Each row is followed by the grade that its hidden value falls in (each part has its own value, ranges and names):
[  21   79 -153 -109   -9  153  -53   69  -53 -733   34 -276 -148   51
   39  316  147 -179  -79  140  -55  -62  181   27 -305  -51 -167   94
 -205  100   74  119    9  231  180 -310  123 -201 -338 -496   68   73
 -193   -5]	B
[  80 -132   83 -214   44   39  193  -15 -183 -381  111 -154 -105  -25
    7  318   83   10 -168  144   49  338   49  102   -1  297 -345  -64
   66  230   79   62   20    3   88  207  100 -193  150 -128 -201 -111
  236  242]	A
[  27 -103 -168  130 -131  119 -231 -134 -418 -447  123 -157   69  110
   81  234  201 -238   -3   73 -398 -104   17   17   14  118  -32  -61
 -140  -56  345  -50   -1  204  -59 -117  216 -191   76  136  -63  232
 -145 -121]	E
[ -76  -25   15   55   76   13  -41  -63   87  -66   61  -51  -97  118
  -42  -74   55  143  -31  -23   90   81   49  -31  -22  108   39  135
   10  -36    5  -16  -45 -101   -3 -152  -18   85  -56   42  -85  -90
    1  -60]	A
[ -29 -137   -6 -208  109    0  -90   17 -360 -202 -198  118  -34  260
  146  152 -264 -132 -174  379  -95  -49  125  128 -127  345 -161 -219
 -210   81 -144   -5   63  160  182  221   -9 -214  232 -207   12  120
  239  254]	S
[-141 -130  128   78  204  -31  -71  -88   44  181  -66   73  -87  222
   21 -180 -144  148  -93   54  127   52   45   39   36  245    6  -26
    9  -90 -109  -74  -51 -152  -49   25 -105   58  186  137 -113  -58
  158   -5]	Y
[ -97 -139  165   14  259  -19  -22  -40  -31   96 -106   32  -77  180
  109  -65 -163   64 -142   97  137   97   61   48  -23  288 -148 -115
  -57  -84 -122  -90  -55  -87  -36   61  -41   47  315   83 -145   -5
  221  112]	S
[-158 -171  139  -35  195   -8  -62 -101   77   10  -44  -32 -121  217
  -96 -116  -69  162 -156  158  137   82   38   92   43  330  -26    7
   21  -13 -137  -93  -40 -113   37    5 -137  -65  126   14 -162 -145
  183   35]	Y
[  90  -79  -33  133  291  152  -64 -126    0 -156 -153   64 -337  131
  359  178 -518 -374  -72 -284  209  123  128 -111 -261  299 -394 -141
  -98  335   35  179  -97  136  -34   74  204  159  330 -219   92   45
 -122   40]	S
[ -91  -79  -21 -102 -129   22  -51   74  182   -2  149 -137   70   38
  -36 -114   78  241 -131   74  140  108  155   61  -95 -111   19   60
 -128 -118   13  166  -53  -68  -16 -114 -186  -85 -219 -128 -300   23
   63  -88]	B
[ -91 -133   49   31  -58    1  -22  -73   93   30  202 -130   28   50
 -115 -112  175  253  -79   -6   65  181   30   40   99   77   44   95
   62  -90  110   18  -58 -161  -88  -62  -89  -28  -38  173 -305  -86
   82 -100]	E
[ -25  -48  -50   85  -96   64  -10   -8  280   83  182  -77  -64    3
   58 -114  -62  159  -50 -231  234  182  147  -30  -90 -149  -39   87
    7   31  125  288  -91 -128 -123  -72 -100   59 -208  -73 -202  -23
  -91 -198]	B
[ -93  -80  -12  -35  -87  -23  -71  -10   25   16  140  -63   75   92
  -88 -123  141  245  -66   95    9   82   63   26   25   42  116  100
  -52 -140   41    7  -29  -94  -12  -94 -101  -16  -88  105 -242  -18
   90  -61]	E
[  24  -74 -204 -258 -260   45 -108   84 -164 -272   85  -25   78   88
   32  125  -48    2 -124  226  -89   27  179   76 -173    5  -14  -20
 -233  106   58  245   45  171  165   65  -66 -244 -209 -313 -140  122
   47   51]	K
[ 132 -129 -113  -77   36  140    5 -127  101 -225   64  -21 -291   13
  127  201 -354 -178 -105 -267  240  323  108  -87 -184  289 -317   10
  -10  501  110  317  -72  103   53  147  114   45  103 -292 -103 -133
  -70   40]	A
[-132 -111  171  184  286  -24  -20 -107   96  279 -101  125 -158  234
  104 -209 -257  118  -70  -62  213   69   54   15   35  225  -50  -55
   89  -50 -112  -35  -61 -216 -108   71  -87  131  230  162  -32  -71
  118  -28]	S
[-121  -61   17 -101   13  -23  -39  -17  149  -29   71  -47  -55  135
 -154 -137   53  271  -94  116  138  102   74   29  -20  131  104  166
  -16  -23  -93   12  -23 -112   93 -108 -149   -6 -150  -55 -169 -152
  105  -11]	A
[ -90  -84   69    0   97  -20  -11  -61   79   36   42  -10  -81  130
  -53 -104   -1  195  -72   32  126  132   44   12   24  181   13   81
   31  -28  -45  -19  -40 -141   -1  -32  -71   51   34   73 -146 -118
  118   -1]	L
[ -45  -29   47   42   57  -41   17  -19  -24   71   56   36  -12   98
   39  -78   28  176  -23   -2   60  122   45  -22   18   93   15   54
   10  -97   11  -12  -28 -142  -47  -15  -11  113   60  155 -115  -30
  114   10]	A
[  81  244 -195   74  165   -6  -48  100 -305 -171 -306  375 -195  281
  416  122 -436 -262  108   14  -56 -226  204 -118 -351  -17  -30  -36
 -205   96 -136  147   83  135  173   14  180  205  -66 -288  526  197
 -125  110]	Y
[ -52  -40  -33   33  -97   41  -33   24  151  -19  164 -124   16   23
   21  -77   81  170  -65  -61  109  107  128    8  -72 -125    1   78
  -54  -88  100  163  -63  -87  -76 -133  -84   -8 -190  -35 -214   26
  -31 -140]	B
[-125 -131   64   13   66  -29  -72 -101  -22   36   20   23  -51  206
  -93 -120   -3  185  -82  129   24   51   27   73   93  232   75   37
   50  -40  -41  -58   -8 -129   11   30 -110  -63   42  115 -119  -96
  140  -20]	L
[ 164  416 -398   24 -129    0  -62  265 -271 -252 -124  298   -8  115
  447  136 -204 -188  204  -71 -133 -241  276 -232 -495 -403  109  126
 -375  -46    8  295   81  209  174 -226  230  316 -405 -343  467  340
 -283   14]	K
[ 175  378 -431  134 -127   86  -81  160 -118 -318  -79  244 -158  110
  432  158 -298 -285  209 -263  -51 -209  286 -243 -497 -408   46  156
 -268  146   97  418   47  206  125 -227  237  274 -488 -442  511  263
 -454 -129]	K
[ -41 -142   47   21   16    6  -38  -85   16   48  128  -66    3   58
   -2  -57   42  140  -81  -43   68  195   22   -8   53  177  -47   22
   -4  -47   91    1  -73  -95  -89   -1  -14   53  151  181 -279  -40
  112  -24]	A
[ -51 -117   37  226  191   69 -179 -144 -568 -371 -117  -52   -9  260
  198  233   78 -313  -36  229 -402 -221   -3  100   60  285 -139 -242
  -93 -170  165 -260   21  138  -79  -15  231 -205  366  226  106  265
    8   12]	S
[-119  -63   63   23  138  -26  -48  -65   70   48  -26   41 -104  200
  -42 -141  -61  177  -64   67  117   51   55   17    5  187   58   77
   18  -40 -104  -40  -28 -130   27  -43  -96   51   10   40  -60 -109
   98  -10]	L
[  33  -19 -208  189 -163  129 -236  -63 -395 -457  133 -174  110   80
  160  227  244 -255   39   25 -412 -174   65  -16  -68  -67   -9  -48
 -204 -163  375  -11  -12  217  -96 -231  239 -144  -31  108  -22  332
 -234 -182]	K
[ 171  -49 -182  -96  -71  132    0  -29   39 -239  109  -31 -169  -51
  207  224 -270 -181  -69 -263  170  289  146 -125 -256  119 -287   16
 -122  381  165  353  -68  152   38   72  154   97   32 -286 -125    0
  -98   39]	E
[ -97  -78  -59   16 -143   14 -110   -9  101   19  172  -92   69   79
  -64 -142  113  212  -60   17   30   53  101   19  -14  -64  126  102
  -67 -128   92  102  -47  -77  -50 -135 -125  -36 -186   44 -241   21
   -6 -158]	K
[  27  -82 -161  108 -152   95 -200  -94 -411 -391  128 -129   99   98
   91  209  206 -187    1   87 -380  -95   32   18    4   74  -13  -59
 -146  -91  320  -31    3  177  -56 -101  190 -171   51  140  -74  239
 -112 -105]	E
[  67   -6 -188  194 -100  118 -185  -87 -416 -441  103 -118   46   77
  186  256  181 -276   58  -25 -374 -115   42  -49  -55   16  -56  -43
 -155  -80  357  -19   -7  196  -83 -165  288  -70   53  133   28  275
 -207 -124]	E
[  20 -183  233 -161  236    9  199  -38 -313 -344  -20 -133 -109   59
   59  324   70  -34 -210  277    2  272    9  173   68  438 -422 -203
   82  105   -1 -120   26  -27   49  263  113 -235  390   -7 -168  -73
  365  327]	Y
[ -61    6  -25    6  -82   15   -9   75  156    5  139  -98   36   24
   35 -100   94  208  -55  -26  127   93  146    0 -103 -170   22   95
  -83 -142   47  152  -51 -103  -55 -160  -97   30 -222  -55 -190   38
   -5 -109]	B
[-163  -67  116  109  235  -45  -74  -64   -4  142 -130  123 -104  285
   42 -183 -153  127  -62  111   86  -52   63   46   16  199   54  -21
   11 -122 -155 -101  -16 -150  -11   -8 -101   50  116  100   26  -33
  120   -2]	S
[ -71  -72   37  -47  -16  -12   26  -20  134   11  147  -74  -31   54
  -95  -94   86  260  -81    8  147  199   64   12   17   82   24  129
   45  -19   13   61  -39 -153   -2  -48  -95   20  -88   36 -227 -128
  103  -27]	E
[ -96  -58   -1   99  -60   43  -24  -61  162  -78  188 -145  -59   71
 -103  -91  157  202  -46  -54   81   94   74   39   34  -50   60  145
   89  -36  119   97  -44 -149  -67 -140  -86  -67 -238   26 -156  -85
  -64 -191]	K
[ -94  -99   87  -19  115  -25    0  -65   48   12   17    3  -98  154
  -60  -84  -25  185  -91   77  124  127   41   41   37  220   -6   58
   49    1  -71  -26  -24 -138   24   14  -83    7   47   44 -126 -134
  148   30]	L

Next part:
[ 185  130  134  -24  151 -174   84  327 -280  200 -151 -201  -68 -267
  -32  154  170  -20  222   32  -10 -152 -194 -102   16  139  -99  233
  144  -91   -4  -48 -134   72   87  367  568 -194   56   28   -3  -53
  270    7]	(85)
[  40   57  -39   38   29  -51  -80 -117   97  -46  -22  141    7 -139
   98  124   19   20   32   63  -10   -2   92   13    3    5   45   42
  104    5  138  -11   47   60   98   99  -95  -65 -164  -57  -83  117
  -32   78]	(83)
[ 117  378  261   90 -254 -111 -221   57  363  294  220  432  273  503
 -187 -204 -113 -302  251   -2 -114   85  175   30  -60  -23 -269  102
 -320   90 -130 -241  188 -147 -174 -321 -520  -69  232 -164  105  503
 -467 -345]	(83)
[   0  101  -75   68  -60  -28 -339 -123  132   25  -37  120  -13   69
   92  147   77  -63   67  -24   45   75  157   51  -31  163  -29   -2
  136   -7   60  -36  101   13  113   75 -161  -31 -280  -49  -72  106
 -146    1]	(81)
[ 158  113  119   -2  -65  -78  -64  193  -38  229  -47   77   24  330
  -96   36  236 -233  186 -106  -93   21  -20  -84  -12  166 -140   95
  -40   41  -22  -70  172  -83  -68 -172  -28   33  174   44  109   65
 -115 -303]	(74)
[  70  -71   98 -122  197  -95  212  -76   71 -105  -17  437   19  217
  -80  107  324  -95  -71 -136  -52  193   94 -217   66  -45  -61   90
  124  195  238  -50  432  -82  -72 -185 -296   64  128  137   54 -161
  -64 -182]	(77)
[147 -42  35 -10  20 -43  94  85 -75  24 -80  46 -81  40  66 112 189 -73
  64 -26 -79 -20 -16 -76  -9  98  12  52  37   1 122  14  95 -17  17 -62
 -24   1  28  23  17 -38   7 -85]	(92)
[  84 -151 -184   48 -318    5   19  -63  113 -143   -3  -52  -18  161
   37 -141  107 -211   -2  146  -57 -294   62  175  -47 -191  246 -183
  -72    1   89  -27  -99  -82   -5 -500 -228  159  -75   46  128   44
 -101  141]	(92)
[ 131   54  223   16 -125 -146  -19  149   57   72   68    9   82  207
  -52 -201  -85 -114  151   97 -180  -63  -68   35 -108   80  -18   84
 -188  -37  -19  -17   -6   10 -138 -184  -57   84  231  -40   10  158
   67 -211]	(74)
[  34 -165  -24  -18 -183  -84   87 -157  276 -310   82  276   -4  193
   -7 -162   84 -141  -87  110   17  -74  188   79  -74 -220  110 -112
  -22   64  160 -123   79 -150  -63 -382 -481   38 -160   44   63  -84
 -153  184]	(90)
[ 118  -49  166  -22  118 -112  129   22   24 -121  -12  187 -103 -112
  120  100   34   72   16   24  -34  102   44 -104  -65  121  -47  114
   57  -35  174  -18   94   10   12  173 -122 -146 -101  -58 -117  -87
   54   31]	(90)
[  84  -88 -149   85 -360  -26 -308   75  -27  -10  -79 -337  -95  224
  105 -109   85 -208  130   95  -20 -267   -3  224 -144  161  143 -164
  -49 -130  -55   22 -206  -33   33 -284   50  161 -192   11   55   -3
    9   81]	(74)
[ 120   12  -25   27   31  -24   51  -21  -15   -8  -57   85  -56 -106
  127  150   97  -18   52   26  -39  -44   42  -40    6   34   40   34
   44   -5  149    8   42   28   76   22  -58  -60  -68  -57  -37   56
  -31   37]	(90)
[ 136  322   96   82  249  -79   42  110 -114  289  -83   18   33 -621
  106  333 -110  187  205  102  -85  -43 -110 -100  108   77  -46  311
  165  -69   93   16 -107  243  201  635  378 -322   13 -166 -171  376
  135  -22]	(81)
[ 148  -90  -28   34  -89  -23   83   48  -39  -62  -63  -52 -118  -63
  144   54   81  -44   49   72  -63 -130   -4   25  -50   49  110  -23
   -3  -65  120   28  -67   -1   49  -79  -45  -17  -85  -32  -12   -9
   18   76]	(77)
[ 311  432  562   92   11 -155   31  400   12  472  125  205   91   63
    2   -7 -256  -33  397   -5 -228  154  -65 -155 -110  331 -399  360
 -366 -113 -123 -111   29   14 -133  277  -67 -343  365 -323  -91  475
 -151 -448]	(90)
[ 101  -61 -307   35  -61   82   64 -124  -64  -11 -130  -17  -30  -40
  114  174  272 -144   -5   22  -43 -230   41   34  103 -142  230 -122
   88   74  185   58   37   17  115 -315  -33  151  -34   57  106   66
  -73   76]	(77)
[  63   30  148  -92  113 -237   -1  137  -68  -29  -52    9   15   53
 -126  -41  194  -93   87   14   46  -51  -56  -60  -31   34 -101  143
  136   15   25 -108   39  -21  -29   92  248  -31   27  122   28 -196
  215   21]	(85)
[  98  -82   14  -25  -83 -125   84  110  -17  -73  -50  -56  -36   15
  -50  -62  147 -115   59   98  -35 -181  -52   32  -36  -63   83   21
   59  -21   64  -59  -66  -35  -10 -114   90   12  -14   95   65  -86
  107   80]	(74)
[ 122  -32   43   -7   59  -84  300  -45   65 -134   17  170    9 -280
   66   19  -29   47   -6  171  -87 -135    7  -25   20 -215  127   68
    1   14  207  -25  -38   48   28   -4  -90  -98   27  -50  -35   89
   62  154]	(90)
[ 122   82  284  -97  265 -265  102  251 -186   56  -77  -29  -21 -168
  -79   54  115   39  143   16   -8    1 -152 -152  -27  146 -159  274
  147  -43   40  -62    6   67   -7  380  439 -153  101   57  -60 -169
  347  -36]	(85)
[  37 -114 -512   77 -352   86 -115 -142  -16  -42 -125 -284   46   97
   17  -53  276 -311   16  154  -19 -527    5  267   78 -316  411 -284
   55   54   68   36 -181   -9  112 -633   68  345  -74  145  233  111
  -46  212]	(74)
[   8  117   -7   61   21  -78 -133 -106  143  -11    5  121   41 -231
   73  102  -86   58   53  117  -15  -19   72   53    6  -15   49   86
  129  -21  106  -27  -16  104  115  211  -50 -113 -180  -77 -114  213
    2   87]	(81)
[ -59   58 -401  127 -114   81 -297 -316  100  -22  -81  -86   63 -249
  177  161   -6   -9   -6  152  -12 -240   95  215   85 -133  321 -131
  189    8  148  100 -100  178  234  -68    1  148 -264  -32  -44  313
  -24  192]	(81)
[ 139  -53   38  -30   57  -57  119  103 -104   24  -99   31  -78   12
   39  127  218  -63   57  -29  -80  -20  -44  -97    7   92   18   73
   78   12  129   21  105    3   17  -30   45    9   53   55   17  -69
   61  -97]	(92)
[  78 -191 -199   89 -322   65 -336  -47  -21  -90 -114 -226 -194  331
  245   17  166 -175   42  -24  -22  -93   98  165 -162  311  148 -232
  -18 -109   46  100  -26  -56   53 -337 -193  222 -296   -3    2 -103
  -90   18]	(92)
[124 -11  -3  26  25 -26  13 -13 -28 -16 -67  66 -89 -61 155 147  94  -7
  54   3 -39   1  45 -42 -28 121  19  27  39 -28 137  29  61  25  68  34
 -73 -50 -99 -58 -59  12 -22   9]	(90)
[ -16 -143   62   23 -174 -123 -154 -174  310 -346   93  208  -63  118
  105 -141  -92   -6  -63  130   43   57  211  128 -184   29   52  -81
    7  -53  121  -82   19  -74  -16  -82 -449  -39 -365  -53 -112  -91
  -76  210]	(83)
[133 -50 -20  12 -15 -17  58  18 -43 -16 -73  43 -86  11 118 116 150 -63
  46  -1 -61 -44  26 -36 -17  81  51   4  27  -9 135  24  66  -8  41 -85
 -78   7 -41 -13  -2 -14 -24 -16]	(77)
[  -8   45   30   48  -21 -115  -45 -145  231 -147   67  157   54 -270
   63  -20 -183   94   -3  211  -28  -59   85   95  -32 -125  113   63
   89  -30  135  -45  -77   94   75  156 -139 -112 -191  -78 -128  192
   40  185]	(81)
[ 140   28  -23  -25  298  -48  432  -54 -102  -38  -75  146   21 -565
  104  236   42  152  -12  141 -116 -142  -85 -135  156 -244  168  167
  130   58  299   65    6  181  120  201  177 -113  142  -36  -69  141
  193  111]	(90)
[  61   36  123  -67   64 -225  -50  118  -68  -30  -34  -64   28   25
  -87  -88  116  -83   99   57   32 -111  -67    2  -54   30  -53  108
   87  -24    6  -80  -37   11  -23   68  270    0   19   79   17 -137
  241   53]	(85)
[ 115 -109   -3  -32   57  -42   75   50 -100  -40 -119   23 -119   38
   78  147  246  -54   19  -53  -56    8  -11  -88   -7  135   40   32
  115   10  157   43  129   -9   33  -47    1   40  -33   71    0 -146
   60  -60]	(92)
[ 154   90   28   86 -264   10 -201   63   75  166   20   50    9  412
   65  -49   66 -248  169  -45 -110  -28   84   59  -93  181  -54  -59
 -208  -18  -33  -26   88  -87  -62 -361 -298   96   62  -91   72  204
 -261 -230]	(77)
[ -38   50  -65   73 -118  -68 -184 -205  265 -121   64  139   77 -105
   62  -39 -138    9    1  177  -17  -76  131  158  -35 -113  135  -19
   67  -12  105  -38  -42   66   74  -10 -224   -9 -219  -65  -84  227
  -51  147]	(81)

[  -7  -27  -26  -39  135   62   43  -60   90   21   37 -158  128  -33
  102  155  136   26  -95 -109 -134  -16   67    8  -29 -177  -53   -6
  143   46  -28  -67  -32   22   86    6  -93  -64  -27   90  203   78
  172    0]	badud
[ -19  -32  -88  -47   63  -31    6  -41  131   35   -1 -146  153  -26
   82  106   86   28  -34  -78  -44   42   39  -51  -40 -138  -47   33
   97   48  -30  -51  -14   56   67  -16 -118   38  -94  -45  177   77
   73    1]	badud
[  12  -28   55  -46  -28   -7  -80  -50   37  -15   53  -16   13  -43
   61   13  -66    3  -86  -83  -50  -36   48 -126  -97  -54   -4   14
   26    9   -5  -51   32    3    2  -30  -58   49    7   -9  -45   40
   42   -4]	Meso
[-132 -128  197   27   -5  137   56   77 -205  -20  -26  214 -133    1
 -167  -22 -194  -13  -10   33   25 -122   -4   50 -139   49  -14   51
 -111 -219  116   30   12  -37 -212 -137  159  -36  153   41  -57   10
   63  -57]	Zured
[  -8  -35  -76  -52   93    1   26  -37  118   29    7 -142  150  -23
   59  128  115   39  -32  -73  -55   28   43  -19  -46 -150  -48   32
   96   36  -14  -58  -25   48   65   -6 -109   10  -69  -11  201   82
  110   -2]	badud
[ -46  -57  137  -60   81  122  -12   16 -115  -60  -47  182  -82  -65
 -190  -39 -110   55   93  107   50  -24  -16   26 -131   73  108   80
 -203 -117  151   29  131  -46 -177 -190   91  -35    6  -33   -7  -84
   46  -18]	Zured
[ -29    6  -90 -102 -123 -170 -136   -7   29  -24  -66   89   28   -9
  -77  -85 -188   13  129   40  238   97   -6 -175 -110   66   52  122
 -165 -109   86   -4   45   75 -115 -176  -28  288 -138 -322  -53   31
 -147  -56]	nub
[ -19 -120  180  -51   12   82   -3   21  -73  -40   12  146  -76  -34
 -167  -28 -104   48   34   43   23  -71    7  -10 -191   59   21   86
 -145  -97   97  -10   88  -49 -120  -84   66  -24  106   -3  -42  -53
   81   -1]	Pivo
[ -23  -26  127  -18  -15   78  -70  -26  -73  -32   45   86  -63  -53
    2   -7 -121   -6  -91  -46  -55  -90   30  -80  -95  -26   28   -3
  -21  -61   51  -30   48  -31  -85  -67   15  -10   63   54  -98   27
   52  -22]	nub
[ -22  -25 -143  -75   66  -62    0  -29  150   31  -35 -122  176  -17
   18   94   91   53   35  -26   35   90   23  -53  -49 -122  -27   73
   41   19   14  -40  -14   78   39  -48 -122   97 -139 -133  216   81
   34  -17]	badud
[  12   -9   46  -81  -22  -30  -96  -60   22  -36   28   15   -4  -42
   18  -20 -103   12  -19  -46   19   -1   52 -126 -102   -6   32   42
  -46  -19   28  -33   64    8  -26 -103  -25   91  -38  -74  -55    2
   11  -20]	nub
[ -42   81 -330 -105 -138 -336  -80    4  107   47 -147  -94  240   74
   66   14  -56  -43  290    9  349  240  -41 -102   20   36   -7  136
 -113  -37  -45  -33  -22  168   -8 -172 -104  365 -320 -417  118   63
 -198  -12]	nida
[  30  -78  174  -53   -7   72  -53  -19  -48  -38   54   97  -61  -57
  -70   -7  -84   36  -31  -16  -38  -91   19  -61 -166   19   22   45
  -81  -40   55  -48   80  -54  -63  -38   17  -34  112   45  -80  -27
   97   18]	Pivo
[  67   37  267    5  123  288  -70  -94 -112  -55  140   35  -80 -137
  134   77   23   -2 -218 -105 -326 -204   38  -13  -34 -110   96 -127
   78   88    0  -82  123 -136  -13   42  -25 -301  140  393 -132  -30
  224   63]	nub
[   2    8 -120  -85  130   -2  -16  -68  160   14  -15 -149  161  -60
   55  102  123   63  -10  -39  -43   80   39  -53  -28 -149   17   38
   64   67   16  -39   24   53   60  -58 -137   32 -160  -68  218   56
   72   -6]	badud
[ -45    7 -124 -130  182   -9   24  -80  113  -31  -32 -141  134   10
  -10  110   88   56   34  -29   54  114  120    3  -24 -125   -5   70
   37  -39   68    5  -16   76   43 -166  -45  111 -198 -119  272   57
   78  -87]	Lok
[ -22    2 -120  -62   36  -69  -35  -49  135   22  -22 -135  143  -32
   96   67   37   19  -12  -65   -5   79   38  -91  -24 -116  -13   36
   64   45  -22  -37    8   66   51  -66 -121   97 -152 -110  139   67
   12  -12]	nida
[  24  -24   94  -50  -33   17  -85  -45   -8  -25   52   32  -21  -49
   26    3  -89    6  -63  -64  -37  -59   40 -111 -112  -23   15   18
  -19  -14   17  -57   51  -17  -25  -42  -29   26   40   12  -79   20
   56    4]	nub
[ -16  -44  -66  -82  126   24   46  -36  103    6    7 -121  145    4
   -9  138  129   54   -6  -52  -12   39   73    8  -62 -142  -50   57
   71  -12   30  -47  -38   51   51  -30  -79   31  -69  -27  241   88
  128  -32]	Lok
[ -27   -3    6  -22  -39  -12  -76  -36   19    1   27  -18   27  -37
   90   19  -82  -19  -94  -89  -42  -28   35 -129  -52  -82   -6   -2
   52  -13    1  -45    4   24  -22  -47  -62   71  -26  -25  -34   84
   10  -23]	Meso
[  23  -98  261  -40  141  245   16    2 -111  -61   35  152  -97 -107
 -159   18   -4   80   -7   62 -128 -127  -11   64 -167   28   94   33
 -138  -27  115  -18  158 -119 -113  -59   56 -223  137  179  -12 -111
  194   49]	Zured
[ 256  320 -216  -95 -239 -318 -128    9  -41   49    1 -247  515  235
  444  165  317 -238  661  -57  313  219 -156  168  276  211   78   -4
 -199  385 -483 -229  256   22  215  200 -222   13 -368   87 -149 -252
 -143  374]	Reva
[ -26   -3 -126  -62   33  -74  -45  -44  146   21  -23 -120  142  -35
   77   48   26   25   -8  -48    5   88   31 -112  -33 -113   -5   44
   53   43   -7  -26   19   74   34  -69 -128  117 -166 -140  129   66
  -14  -20]	nida
[   6  -19   -2  -45  -23  -29  -68  -47   73    5   39  -60   58  -43
   91   34  -35    2  -85  -95  -54  -17   41 -129  -75  -88  -17   12
   59   30  -19  -58   17   24   27  -18  -94   61  -30  -27    1   66
   35   -1]	Reva
[ -11 -158  247  -62  127  182   67   26  -98  -56   -4  153  -98  -61
 -234   -2  -40   84   62   85  -38  -85    7   88 -212   78   46   95
 -184  -87  127   10  130  -92 -117 -118  105 -149  129   73   44 -125
  181   28]	Zured
[  -3 -146  237  -59  105  170   43   24  -88  -53    6  153  -91  -66
 -216   -8  -42   79   49   79  -36  -90    2   61 -206   66   50   89
 -175  -77  121    1  130  -86 -118  -96   86 -133  127   68   18 -112
  160   26]	Zured
[  23  -49  141  -73   24   64  -67  -39  -29  -53   35   82  -55  -63
  -67  -21  -84   41   -8    1  -16  -53   37  -67 -142   22   57   47
 -100  -32   68  -25  106  -43  -64  -90   14  -10   35    4  -64  -52
   70    2]	Pivo
[   2  -29   41  -39  -43  -25  -69  -44   32   -3   48  -31   24  -29
   83   23  -71  -15  -82 -101  -40  -37   49 -123  -84  -59  -26   11
   41    2  -21  -57   11   15    9  -27  -56   61    6  -11  -41   54
   39   -5]	Meso
[  10   14  -44  -70   10  -45  -87  -73   96   -7   17  -79   75  -55
  103   27  -24   12  -51  -76  -30   33   49 -136  -49  -83   20   15
   38   48  -10  -42   45   33   32  -70 -104   86 -111  -75   24   41
   11   -4]	Reva
[ -21  -17  -77  -39   22  -46  -25  -45  112   28    4 -124  121  -31
  108   75   27    7  -61  -92  -49   30   36  -92  -38 -126  -35   17
   92   41  -35  -52  -13   53   55  -27 -116   61  -90  -53  108   84
   45   -2]	nida
[  -5  -14  -37  -45  -30  -51  -71  -44   88   11   17  -61   78  -39
   83   30  -36    4  -63  -79  -23   12   31 -138  -66  -86  -15   24
   49   22  -12  -50   12   39   19  -32 -101   94  -64  -75   21   72
    7  -10]	Reva
[ -29   -6 -116  -59   31  -74  -35  -46  137   25  -20 -127  137  -29
   90   56   20   17  -19  -66    1   77   42 -102  -30 -113  -17   37
   66   37  -20  -30    6   70   47  -72 -115  113 -153 -123  131   68
    1  -21]	nida
[ -24  -25  -66  -36   27  -44  -10  -48  112   27   13 -138  122  -21
  122   84   29    0  -66 -107  -55   27   53  -77  -33 -128  -53   14
  106   42  -49  -51  -19   52   67  -28 -104   54  -81  -35  114   74
   57   -5]	nida
[   8   -9  -16  -51   -6  -35  -72  -61   92    3   31  -78   72  -47
   99   34  -20   10  -71  -91  -51    6   44 -130  -64  -89   -6   13
   57   44  -23  -55   24   25   38  -30 -101   64  -62  -39   19   53
   34    1]	Reva
[ -25  -24  -72  -32   32  -28  -14  -40  115   33    7 -128  123  -33
  105   81   40    9  -69  -92  -62   24   38  -81  -37 -137  -43   13
  105   42  -35  -48  -16   52   51  -19 -115   46  -82  -37  120   86
   53   -5]	nida
